How the nodes are linked:
at | * § &
z680 | z172 z336 z822
z954 | z62 z860 z955
z521 | z983 z352 z313
z656 | z43 z424 z674
z969 | z392 z748 z230
z178 | z671 z175 z454
z871 | z239 z182 z219
z2 | z168 z656 z893
z43 | z500 z841 z87
z44 | z625 z92 z901
z983 | z81 z704 z830
z860 | z798 z687 z171
z893 | z810 z674 z168
z916 | z919 z212 z419
z336 | z871 z764 z523
z895 | z56 z903 z175
z647 | z680 z419 z423
z337 | z882 z521 z57
z979 | z864 z454 z407
z919 | z523 z960 z336
z613 | z674 z594 z656
z124 | z725 z422 z505
z529 | z631 z500 z790
z505 | z289 z932 z725
z830 | z2 z525 z81
z553 | z19 z81 z350
z454 | z969 z56 z671
z674 | z87 z170 z43
z958 | z525 z42 z704
z19 | z71 z893 z543
z605 | z422 z172 z580
z636 | z903 z44 z846
z158 | z687 z725 z398
z57 | z887 z313 z882
z810 | z790 z87 z529
z675 | z119 z979 z305
z716 | z785 z239 z760
z500 | z846 z28 z636
z595 | z657 z790 z92
z172 | z716 z871 z721
z523 | z219 z539 z871
z352 | z704 z643 z958
z704 | z613 z875 z525
z539 | z124 z605 z182
z785 | z171 z398 z860
z424 | z841 z19 z170
z171 | z643 z768 z798
z643 | z875 z57 z42
z768 | z57 z457 z337
z92 | z178 z631 z657
z960 | z539 z118 z764
z625 | z407 z178 z979
z748 | z423 z916 z647
z71 | z595 z810 z963
z994 | z521 z955 z457
z313 | z830 z958 z983
z851 | z424 z553 z594
z760 | z860 z158 z785
z822 | z721 z523 z172
z657 | z454 z895 z178
z764 | z182 z288 z539
z875 | z594 z887 z851
z525 | z656 z851 z613
z28 | z901 z595 z44
z305 | z916 z407 z119
z846 | z675 z901 z903
z93 | z955 z785 z954
z721 | z760 z219 z716
z119 | z419 z864 z916
z594 | z170 z350 z424
z631 | z175 z846 z895
z932 | z954 z760 z93
z903 | z305 z625 z675
z212 | z960 z230 z511
z175 | z254 z675 z56
z87 | z636 z632 z500
z887 | z350 z830 z553
z841 | z28 z71 z632
z62 | z958 z798 z352
z790 | z895 z636 z631
z239 | z398 z505 z158
z42 | z851 z882 z875
z118 | z605 z680 z288
z289 | z457 z954 z994
z422 | z93 z716 z932
z182 | z505 z580 z124
z392 | z288 z423 z118
z511 | z764 z392 z960
z168 | z529 z43 z810
z632 | z44 z963 z28
z230 | z118 z647 z392
z798 | z42 z337 z643
z901 | z979 z657 z625
z423 | z822 z919 z680
z419 | z336 z511 z919
z398 | z768 z289 z687
z864 | z511 z969 z212
z955 | z352 z171 z62
z288 | z580 z822 z605
z457 | z313 z62 z521
z725 | z994 z93 z289
z882 | z553 z983 z887
z254 | z647 z119 z748
z543 | z963 z168 z71
z407 | z212 z671 z864
z56 | z748 z305 z254
z219 | z158 z124 z239
z963 | z92 z529 z595
z671 | z230 z254 z969
z687 | z337 z994 z768
z350 | z543 z2 z19
z81 | z893 z613 z2
z580 | z932 z721 z422
z170 | z632 z543 z841

The rows follow the links: the fewer symbols apart two nodes are, the more alike their rows tend to be.

Each row is also shifted at random along 7 hidden directions that mean nothing.

Each row, then its node:
-109    70    -6    89    -2   -63   -22   -15   -40    15    44    21    36    10     9    41   -65     8    -5   -40    52    25    12     2    98   -84    23    85    19   -53    20   -31    -3    -3   -48   -21     9   -92    55   -14    42; node z171
 206     3   -11    -9   -14    58    69    87    54  -113    20     3   -97  -104   -48   -65    -7   -63  -190   -55    62    32   -37   -20    30   137    14     9   -47    34    62    42    -8    29    -1  -107   -83    55   -14   -84   -46; node z919
  23   112     1   -36  -157   -36     7   149   -47  -161    38   186   -12   -40     8  -103    38   -16   -74  -117    60   -14    28   -71    -7   120    -9    44   -10    86   -17    28   -35   -91   214   -50   -70    52   -37   -12   -17; node z625
-184  -100   121   -13    50   -76     7    72     8   155     3   -89    78  -111    33     2   -48    23    56   147   -61  -107    57    57   -79     1    -5   -96    96    -4   -11   -39    15    48  -167   -18  -107   -21   -29    50  -112; node z871
 -57    -5    30   -31    -2   -12     7     5   -27    -9   -27    33    14    46    -7   -28    48     4    16   -15     4    16     1    19   -11   -33    -2   -10    17    22   -60    -3     5   -18    16    71    65     1   -25    68    46; node z595
 112   179  -119   -79   -70   122    45     5    54  -111  -172   100  -112    -9   -46  -105   -11   -20    10    24    35    53    30    99   149    96    30   -38  -123    76     1    38   -32   -71    21   -53   -76    37   126    -6     5; node z175
 172     7   -44     7  -114    27   -40     1    -6    41    24    78   -54   -43    74    11   -25    39   -37    72   -47    16    13    -5    48    32    18   102   -57    -4    75    76   -19    29   230     5    14   -40    31   -46    16; node z958
-121    63   -33   -31   -24   -32    11    21   -22  -103   -28    62     7    31   -16   -59    13   -21    23   -76    30    13    27    -1    52    25     7   -20    -9    42   -43     9     1   -40   -18     7    -2    27     8    35     8; node z895
  33    42    79   -37   -72     3   -21   103   -24    75    43    56   -34   -83    27    39    51    50    22    41   -33   -41   -15    49   -91    67   -27    11    30    18   -37   -31   -63   -85   139   -32   -66     5    -8    63   -16; node z424
  78   -96   -74   -31   -91   -42   -26     2    47   144   100   -38   -73  -151    95    24   -46    38   -64   156  -128   -30    90    21   202   107    45    49   -75    12   124    50    59    86    96   -72   -38   -53    57   -37   -38; node z704
  52  -128    31     9    68    46    33   -34    51    47     3  -101    12   -30    11   -11    -7   -14   -32    93   -39   -15   -44   -12   -71   -21    -5   -11     6   -34    16    64    26    80   -46     3   -21   -12    17   -13   -19; node z764
  20     4     3    10    21    65    38   -33    19     4   -51     3   -20    -9   -29    -5    -2   -17   -53    15    54    41   -86     5    -7   -53    11    64    -5   -23    15    39   -26    41    17   -40   -18    -5    61    -6    15; node z960
  -8    50    -6   -15   -48   -52   -12   114   -48  -191    52    92    23   -41   -41   -48     5   -65   -76  -139    86   -60    26   -93   -84   104   -29   -41    82    -4   -30   -32    41    -9    14   -25   -42    63  -193   -89  -101; node z580
-223    34    -5   -28   -91  -117   -36    76   -37    49   123    46   -27  -110    22    68    14    29    -1   -22   -19   -56    55    17    84    95     2    13    59    -7    -4   -78    22   -29    45   -85   -64    -6   -43    41   -59; node z350
 -28    90   -14    -5   -18    15    51    45    32    -1   -40    19   -70   -61   -50   -43   -28   -26   -95   -36    73    40     1    32   133    54    42    23   -51    58    67   -43   -46    -3   -64  -136   -92    46    58   -28   -35; node z916
 136     9   -37   -42  -201    71   -19    10     0   -47    45   139   -59    30    16    -2   114    47    -8    38   -46   -32    11   -47   -94    96   -58   -10    18    -7   -49     5    40   -82   381    63    19    18   -87   -12    22; node z170
  53    84    11   -57  -104    58    32    64     8  -163  -149   138   -24    78   -29   -74    36    18   103   -39     3    -7    24    45  -165   111   -48  -161     7    84   -73    22   -58  -112   108    84   -45   103   -32    49   -34; node z178
  24   -21    15   -31    18    35    15   -21     1   -38   -47     2   -18    80   -28   -25    61    -4    26    -9   -17    22     2    28   -54    -3   -17   -73     7    13   -68    -9    19   -22    -8   106    87    26   -63    48    42; node z529
 -40    57   -89   -36  -187   -31    12    -5    17   -74   -74   136     9   -10   -45    16   -18    28    49    26    25   -52   111    30    68    87   -29  -128    71     4    -7   -76    98   -45    97    19   -49    -4   -34   -32   -64; node z725
  42     9   -56     7  -125    47    24   -45    13     6    21    97   -28   -20    -2   -22    28     2  -125     7    60    37   -57   -83    87   -28    14   155   -27    -6    65    42    10    37   256   -79   -15   -17    63   -56    36; node z511
 -25    85   -80   -36    27    80    22   -42    31    23   -96     0   -52   -82   -34   -34   -46   -36   -34    99    50    17   -19    78   158   -30    45    56   -39   -40    12    24    23    52   -92   -86   -62   -53    97   -30   -15; node z539
-120   -61   -49    62     9     5     0  -147   -12   -93    20     4    57   191   -39    29    51   -23    -4  -145    57    47   -78  -158   -81  -109   -27    33    40   -48    -1     2    31    46    88    60   119    58   -73   -44    45; node z230
-260   189  -209   -24  -154    78     1  -163   -23  -173  -164   216   -46   113   -93    10    12   -21    47   -44   140    52   -32    18   122   -63    -2    31    62  -103   -63   -10    76    15   153    27    38   -17    -2   -30    11; node z288
 200   -84    24    32    43    49     6    -9    22   -72    60   -55    31    92    17   -63    51   -26   -56   -86   -17    13   -52  -160  -146     2   -26    22   -65    46    31    64   -31    -6    99    18    32    85   -40   -71    26; node z671
-189    16    88   -54   -78   -54    26    66   -27     5  -107    97    25    28   -13   -17    32    49   117    31   -17   -29    59   107   -96    32   -27  -149    92    58   -93   -45   -23   -62     9   102    -9    33   -43   144   -26; node z636
 -97   -48   -32     2   -29   -50   -49   -57    -9   123    14   -15    -7   -17    68    76   -40    50    68    89   -79    -6    34    41    66   -24    21    26    -1   -29    47    16     4    63    35    21    33   -39    30    26    -9; node z983

From each start, follow one symbol. Which node do you reach?
Answer with the node's name.
start   20   -60    59    46    16   -53    -8   -10   -12    41    18   -26   101    25     7    51   -22    27    54     5    -5   -37    10   -27   -88   -69   -31   -28    64   -19    -6   -32    17   -17   -23    45    10   -41     7     6    12
§ -> z289
start   15    52    34    32   -10   -12   -37    28   -64    66   110    52    71   -15    73   -65    30    -3   -87   -46    52    20   -75  -150    42  -132    33   287   -77    36    40    64   -82   -23   205  -106   -11   -42   113   -23    94
§ -> z56
start   59   -47   -23    24   137   -31   -65   -39   -51    13   182  -104    17    -9    38    73    32   -41   -61  -120     1    28  -101  -118    20   -74    15   184   -46   -52    17    39   -11    38   -13   -56    94   -18    -5   -35    69
& -> z656
start  287   -88    79   -28    77    25    18    72    39    38   -19   -90    44   -81     2   -21   -24   -11   -12    70   -37   -59    13     4  -118    41   -20   -79    -8    44    20     8    -2    -3   -97    -5   -51    17   -12   -38   -48
* -> z289
start   36    42   -67    13   -61    60   -41  -106     1   122   -87    49   -40    21    60    48   -49    63    74   148   -48    44    -2    81    95   -84    33    90   -57   -40    50    58   -29    39   128    38    42   -86   125    11    53
§ -> z958
start -129   -51   -36    -6  -127    23    44   -81    48    62   -64    53   -13    15   -12    17     9    45    13   103   -12    -4     8    17    31    -7    -7   -30    42   -13    29    -2    42    43   140     0   -34    -4    47    20   -20
& -> z118
start   75    28  -111   -35    50   138    23  -154    75    41  -141   -57   -32    82     1   -55    -3     3    77   115   -44    58   -13    44   118   -76    31    13  -143    22    17    73    -6     3   -24     6    16   -14   188     5    74
& -> z407
start  150    -1   -63   -22    36    97   -27  -144     2    56  -103    -1    69    62    -3    18     6     7    67    92    16     5   -54   -29   -11  -168    -5    78   -23   -46   -10    38    29    20    72    44    69   -60    84   -39    68
& -> z158
start   -7    46   -63    17  -154   -31    35    52    65     3   -20    47   -86  -101     1    -9   -91    34   -21   107   -42   -22   152   120   187   164    21  -118   -10    12    64   -42    64   -13   -23   -36  -111   -53    43   -29   -71
& -> z337
start -286    -1    36   -29  -201   -31    46    -5    48   178  -121    97    -6   -33     3    19   -14   106    92   182   -42   -47    87   111    37    33    -5  -110    74    49    33   -81    -8    -8   123   -24  -129    10    73    96   -80
* -> z960
start   35    77   146    70    59   -33   -11   124   -30   169     0   -23     2  -121    56    19  -103    39   -13    80     9    15    -9   121    19   -52    47    98   -25    14    49    -2  -139   -19  -118   -73   -90   -94   131    48     9
§ -> z337
start  207  -103    75    11   -23    23    49    77    57   134    88   -55   -23  -142    45   -53    -1     5  -180    85   -22    -2   -34   -57    36    38    27   121   -74    64   121    54   -39    47   112  -138   -97    -4    89   -44    -5
& -> z423
start   -2     3   -32    -9    14   -18    64    68    82   -11    29   -81   -85   -97   -40   -71   -43   -46  -130   -26     7    10    73    14   182   153    47   -66   -78    78   101   -47    13    26  -179  -152  -114    70    15   -62   -84
§ -> z748
